Below are the code and all the weights of a small trained network. Each question names an input and a target symbol and asks about switching units off, where a switched-off unit gives its printed mean instead of its output.

import numpy as np


def w(rows, s, z=0):
    codes = np.array(rows[::2]) - 128.0
    scale = np.full(codes.shape[1], s)
    scale[-1] = z or s
    return codes * scale


def f(y):
    return y / 2 * (1 + np.tanh(0.7978845608 * (y + 0.044715 * y**3)))


def softmax(a):
    e = np.exp(a - a.max(-1, keepdims=True))
    return e / e.sum(-1, keepdims=True)


def log_softmax(a):
    a = a - a.max(-1, keepdims=True)
    return a - np.log(np.exp(a).sum(-1, keepdims=True))


def net(x, mask):
    ids = ['αβγδεζηθλμξπτφω'.index(c) for c in x.split()]
    T = len(ids)
    res = E[ids] + P[:T]
    q, k, v = (res @ M[0].T for M in (Q, K, V))
    z = softmax(np.where(np.tri(T) > 0, q @ k.T / 3**0.5, -1e9)) @ v
    res = res + np.where(mask[0], z, O[0][:, -1]) @ O[0][:, :-1]
    y = f(res @ A[0][:, :-1].T + A[0][:, -1])
    res = res + np.where(mask[1:13], y, B[0][:, -1]) @ B[0][:, :-1]
    return log_softmax(res[-1] @ U[:, :-1].T + U[:, -1])


Q, K, V, O, A, B = {}, {}, {}, {}, {}, {}
E = w([
[171,63,220,97],'α',
[2,109,94,140],'β',
[75,114,129,223],'γ',
[100,161,108,87],'δ',
[179,103,162,71],'ε',
[151,110,162,101],'ζ',
[48,134,98,117],'η',
[145,110,193,85],'θ',
[170,155,140,105],'λ',
[164,148,158,137],'μ',
[142,158,133,156],'ξ',
[193,150,152,96],'π',
[154,77,199,113],'τ',
[59,49,173,95],'φ',
[230,146,197,40],'ω',
],0.018)
P = w([
[132,119,252,145],'0',
[188,53,96,153],'1',
[136,180,162,136],'2',
[88,104,169,85],'3',
[150,73,103,117],'4',
[147,190,127,113],'5',
[109,107,153,77],'6',
[147,79,101,107],'7',
[150,174,136,117],'8',
],0.02)
Q[0] = w([
[84,75,190,161],'H1',
[154,147,192,141],'H1',
[2,216,223,7],'H1',
],0.0071)
K[0] = w([
[103,150,139,87],'H1',
[131,123,120,66],'H1',
[139,246,66,130],'H1',
],0.013)
V[0] = w([
[63,144,173,146],'H1',
[148,5,211,203],'H1',
[1,4,100,75],'H1',
],0.0075)
O[0] = w([
[136,138,149,74,251],'H1',
[117,106,67,189,211],'H1',
[1,50,126,78,51],'H1',
],0.0096,0.0023)
A[0] = w([
[153,107,196,57,117],'N1',
[60,252,88,111,88],'N2',
[75,116,76,97,56],'N3',
[99,120,141,233,56],'N4',
[94,6,165,80,34],'N5',
[81,99,161,179,222],'N6',
[152,71,111,140,8],'N7',
[227,92,133,125,2],'N8',
[78,204,178,76,35],'N9',
[115,119,119,141,70],'N10',
[84,203,100,165,80],'N11',
[121,159,178,120,19],'N12',
],0.013,0.0058)
B[0] = w([
[105,90,112,188,254],'N1',
[217,100,106,254,186],'N2',
[219,110,199,117,172],'N3',
[177,195,102,67,146],'N4',
[162,195,84,116,248],'N5',
[106,96,109,130,191],'N6',
[56,155,192,142,144],'N7',
[92,142,88,110,190],'N8',
[82,151,115,137,222],'N9',
[112,155,159,178,121],'N10',
[171,69,110,161,135],'N11',
[71,235,148,190,156],'N12',
],0.0093,0.0096)
U = w([
[149,76,201,150,179],'α',
[114,54,162,195,115],'β',
[149,92,2,116,196],'γ',
[126,171,132,166,57],'δ',
[160,116,109,88,254],'ε',
[137,140,152,115,152],'ζ',
[99,111,124,191,92],'η',
[49,177,217,147,118],'θ',
[168,178,134,112,79],'λ',
[154,154,181,124,127],'μ',
[194,109,165,153,79],'ξ',
[177,173,141,68,169],'π',
[146,88,199,143,154],'τ',
[32,183,101,123,107],'φ',
[80,248,79,66,77],'ω',
],0.011,0.0072)

Each question gives the input, a string of symbols that net reads in full, and the target symbol t.
The units are the heads (3 rows each of Q, K, V and O) and the neurons (one row each of A and B). Each row of codes is followed by its name. A weight is (code - 128) times the scale printed after its matrix; where a second scale follows, it is the last column's (O, A, B and U).
mask holds one flag per unit, heads first, then neurons. A switched-off unit (its flag False) gives its mean, the last column of its rows in O or B, instead of its output. The means were averaged over made-up inputs and are rounded, as every weight is.
A unit's drop is (log p(t) with every unit on - log p(t) with that unit switched off) / (log p(t) with every unit on - log p(t) with every unit switched off).
The circuit of an input: a set's keep is (log p(t) with only the set's units on - log p(t) with every unit switched off) / (log p(t) with every unit on - log p(t) with every unit switched off). Starting from the 12 units with the biggest drops (on a tie, the unit counted first), units are removed one at a time, each time the one whose removal leaves the highest keep (on an exact tie, the one counted first), for as long as the keep stays at least 0.8.
circuit, biggest first: the units of the circuit, biggest drop first
unit that matters most: the unit with the biggest drop
k most important neurons: the k neurons with the biggest drops, biggest first
drop when u is switched off: that unit's drop, to one decimal
input δ δ ε η η ω, target ω: circuit, biggest first	(N8; H1; N12)
input ξ φ δ η μ δ ξ ω, target γ: circuit, biggest first	(N1; N8)
input ξ δ δ α, target θ: circuit, biggest first	(H1; N12; N2)
input θ α φ β α δ η, target θ: circuit, biggest first	(H1; N5; N12)
input φ α φ ζ, target γ: unit that matters most	N5
input η ω τ ε δ δ α, target θ: circuit, biggest first	(H1; N12; N9)
input δ δ δ, target δ: circuit, biggest first	(N2; H1; N12)
input ε η δ η θ, target γ: circuit, biggest first	(N5; H1)
input γ δ η δ τ θ, target θ: circuit, biggest first	(H1; N5; N12; N9)
input φ δ ω ω β ξ, target ξ: 2 most important neurons	(N2; N11)
input λ ε ε α ω, target γ: 2 most important neurons	(N8; N3)
input θ ζ ω, target ω: 3 most important neurons	(N8; N12; N2)
input δ τ η τ δ δ φ, target θ: 3 most important neurons	(N1; N12; N8)
input α ζ ξ, target ξ: 4 most important neurons	(N11; N2; N5; N9)
input φ α β η δ θ δ η, target ε: unit that matters most	N3
input η α δ θ, target θ: 2 most important neurons	(N12; N1)
input δ δ δ τ, target θ: 3 most important neurons	(N12; N2; N1)
input η λ δ η δ η β α, target γ: 2 most important neurons	(N5; N1)
input η δ ξ θ δ η φ ζ γ, target γ: drop when N7 is switched off	0.2
input δ γ α φ θ, target γ: drop when N5 is switched off	1.4
input ε β δ δ, target θ: drop when N4 is switched off	0.0
input α λ α δ δ δ β, target θ: most important neuron	(N9)
